Below are the code and all the weights of a small trained network. Each question names an input and a class and asks about switching units off, where a switched-off unit gives its printed mean instead of its output.

import numpy as np


def w(rows, s, z=0):
    codes = np.array(rows[::2]) - 128.0
    scale = np.full(codes.shape[1], s)
    scale[-1] = z or s
    return codes * scale


def norm(h):
    return h / np.sqrt((h * h).mean(-1, keepdims=True) + 1e-5)


def f(y):
    return np.maximum(y, 0)


def log_softmax(a):
    a = a - a.max(-1, keepdims=True)
    return a - np.log(np.exp(a).sum(-1, keepdims=True))


def net(x, mask):
    res = np.array(x, float).reshape(1, 8) / 4 @ E
    u = 0
    for l in range(4):
        y = f(norm(res) @ A[l][:, :-1].T + A[l][:, -1])
        res = res + np.where(mask[u : u + 7], y, B[l][:, -1]) @ B[l][:, :-1]
        u += 7
    return log_softmax(norm(res)[-1] @ U[:, :-1].T + U[:, -1])


A, B = {}, {}
E = w([
[67,148,101,107,91,104,48,39,99],'x0',
[39,73,171,126,85,190,119,139,226],'x1',
[66,145,80,98,165,238,141,133,77],'x2',
[145,135,227,72,34,196,127,146,78],'x3',
[223,96,40,47,73,197,187,3,184],'x4',
[91,94,82,51,75,91,190,109,66],'x5',
[84,114,72,101,31,26,73,63,116],'x6',
[134,149,155,68,156,64,172,123,164],'x7',
],0.006)
A[0] = w([
[156,146,113,100,182,208,150,2,174,117],'L0N0',
[91,151,151,112,27,146,96,94,109,100],'L0N1',
[138,143,89,119,187,111,143,75,70,73],'L0N2',
[84,214,101,125,94,118,68,232,108,123],'L0N3',
[153,161,28,153,199,116,184,46,10,126],'L0N4',
[116,108,131,160,143,63,115,163,139,1],'L0N5',
[86,79,139,100,103,154,54,55,60,67],'L0N6',
],0.0066,0.0033)
B[0] = w([
[198,108,82,156,254,136,136,37,114,255],'L0N0',
[124,253,51,116,86,52,111,125,178,217],'L0N1',
[161,226,73,79,198,65,107,78,129,177],'L0N2',
[160,89,198,176,134,203,86,77,141,227],'L0N3',
[159,144,67,173,23,142,24,214,102,254],'L0N4',
[184,94,140,99,164,115,132,162,159,159],'L0N5',
[91,191,94,130,54,65,117,125,151,208],'L0N6',
],0.0067,0.0042)
A[1] = w([
[91,135,173,105,39,152,63,22,98,108],'L1N0',
[148,110,43,16,61,121,212,95,144,196],'L1N1',
[78,112,253,172,147,236,180,183,78,212],'L1N2',
[201,185,219,110,135,52,102,191,163,136],'L1N3',
[80,97,153,189,189,78,95,155,132,32],'L1N4',
[207,166,170,133,193,185,117,103,139,246],'L1N5',
[101,65,139,169,132,97,209,140,125,175],'L1N6',
],0.0074,0.0012)
B[1] = w([
[124,209,85,139,122,101,57,255,166,221],'L1N0',
[128,94,194,96,137,195,186,186,187,243],'L1N1',
[157,35,60,199,195,209,158,55,70,253],'L1N2',
[142,42,128,104,108,73,128,143,47,233],'L1N3',
[160,89,111,115,157,146,220,113,77,201],'L1N4',
[143,155,74,87,108,186,106,83,117,254],'L1N5',
[98,239,178,93,111,111,195,63,94,154],'L1N6',
],0.0084,0.0059)
A[2] = w([
[62,178,125,150,100,118,2,104,144,67],'L2N0',
[89,134,151,112,117,115,187,114,187,88],'L2N1',
[65,124,178,116,97,147,237,122,135,136],'L2N2',
[146,134,165,152,91,16,173,114,84,108],'L2N3',
[188,124,87,117,154,166,104,29,171,180],'L2N4',
[99,151,42,186,115,110,119,152,120,118],'L2N5',
[9,151,59,156,118,116,68,137,97,6],'L2N6',
],0.0082,0.0013)
B[2] = w([
[185,199,151,204,203,65,62,144,102,206],'L2N0',
[81,247,236,137,107,165,133,145,161,156],'L2N1',
[37,239,131,62,154,198,111,35,212,160],'L2N2',
[200,33,225,116,82,66,212,211,193,178],'L2N3',
[94,107,153,213,195,150,104,68,67,253],'L2N4',
[161,201,207,123,82,142,101,163,97,204],'L2N5',
[202,199,111,99,195,123,2,104,108,203],'L2N6',
],0.0074,0.0068)
A[3] = w([
[132,186,30,130,141,89,130,132,101,8],'L3N0',
[113,98,154,184,212,208,121,190,114,149],'L3N1',
[166,66,111,97,149,253,197,57,111,218],'L3N2',
[197,102,135,247,167,225,190,104,175,221],'L3N3',
[102,233,232,46,137,117,191,206,91,247],'L3N4',
[185,4,125,72,138,91,151,181,200,180],'L3N5',
[114,71,118,114,162,230,165,65,128,59],'L3N6',
],0.0064,0.0017)
B[3] = w([
[166,148,153,224,42,90,52,161,141,160],'L3N0',
[155,175,73,124,146,127,117,2,139,210],'L3N1',
[73,104,63,150,152,157,156,107,82,250],'L3N2',
[137,129,128,52,152,100,125,64,88,254],'L3N3',
[105,67,83,130,100,195,105,132,130,182],'L3N4',
[78,115,140,177,127,136,188,180,119,162],'L3N5',
[111,90,136,143,156,140,88,123,44,209],'L3N6',
],0.0091,0.0087)
U = w([
[45,143,151,66,96,176,145,138,218,3],'0',
[138,58,166,126,93,88,161,230,112,116],'1',
[148,208,118,166,117,87,8,154,137,165],'2',
[112,83,91,126,180,191,146,48,54,181],'3',
],0.012,0.0031)

Each question gives the input, the list of numbers given to net, and the class t.
The units are the neurons (one row each of A and B). Each row of codes is followed by its name. A weight is (code - 128) times the scale printed after its matrix; where a second scale follows, it is the last column's (A, B and U).
mask holds one flag per neuron, layer by layer. A switched-off neuron (its flag False) gives its mean, the last column of its row in B, instead of its output. The means were averaged over made-up inputs and are rounded, as every weight is.
A unit's drop is (log p(t) with every unit on - log p(t) with that unit switched off) / (log p(t) with every unit on - log p(t) with every unit switched off).
The circuit of an input: a set's keep is (log p(t) with only the set's units on - log p(t) with every unit switched off) / (log p(t) with every unit on - log p(t) with every unit switched off). Starting from the 12 units with the biggest drops (on a tie, the unit counted first), units are removed one at a time, each time the one whose removal leaves the highest keep (on an exact tie, the one counted first), for as long as the keep stays at least 0.8.
units of the circuit, in order: the units of the circuit, biggest drop first
top k neurons: the k neurons with the biggest drops, biggest first
k most important neurons of layer l: the k neurons of layer l with the biggest drops, biggest first
drop when u is switched off: that unit's drop, to one decimal
input [8,7,-7,-6,-6,-4,-6,-3], class 3: units of the circuit, in order : (L1N4)
input [2,-6,-2,7,-8,-2,1,7], class 1: units of the circuit, in order : (L1N3, L2N3)
input [-4,-5,-1,-5,4,4,-1,-4], class 2: units of the circuit, in order : (L0N4, L1N2)
input [-7,6,-4,0,2,6,-5,7], class 0: units of the circuit, in order : (L2N2, L1N1)
input [-3,4,-8,6,-1,3,-2,2], class 1: units of the circuit, in order : (L1N3, L2N3)
input [-3,4,-1,7,6,8,-4,1], class 0: units of the circuit, in order : (L1N1, L2N2)
input [0,-1,3,-8,3,-4,1,4], class 2: 2 most important neurons of layer 1 : (L1N2, L1N1)
input [-4,-3,-6,4,3,7,5,8], class 0: top 2 neurons : (L1N1, L2N2)
input [5,2,-2,0,8,8,1,8], class 0: top 2 neurons : (L1N1, L1N2)
input [-4,-7,2,-5,-8,7,-8,7], class 1: 2 most important neurons of layer 2 : (L2N4, L2N3)
input [2,-8,-1,6,4,1,2,5], class 1: top 2 neurons : (L1N1, L1N5)
input [-1,-2,1,7,1,3,-2,-6], class 1: top 2 neurons : (L0N1, L1N0)
input [-5,5,-8,-7,1,-5,1,0], class 1: top 2 neurons : (L1N2, L0N0)
input [7,-4,-8,5,1,8,-5,-5], class 2: units of the circuit, in order : (L1N0)
input [-6,-3,8,-4,-1,-5,4,-6], class 2: top 2 neurons : (L0N4, L1N2)
input [-8,6,0,0,2,-4,4,5], class 0: 2 most important neurons of layer 0 : (L0N3, L0N0)
input [4,1,-1,2,1,5,0,8], class 0: drop when L1N1 is switched off : 0.1
input [5,0,-6,-5,-3,-8,0,0], class 1: drop when L0N0 is switched off : 0.5
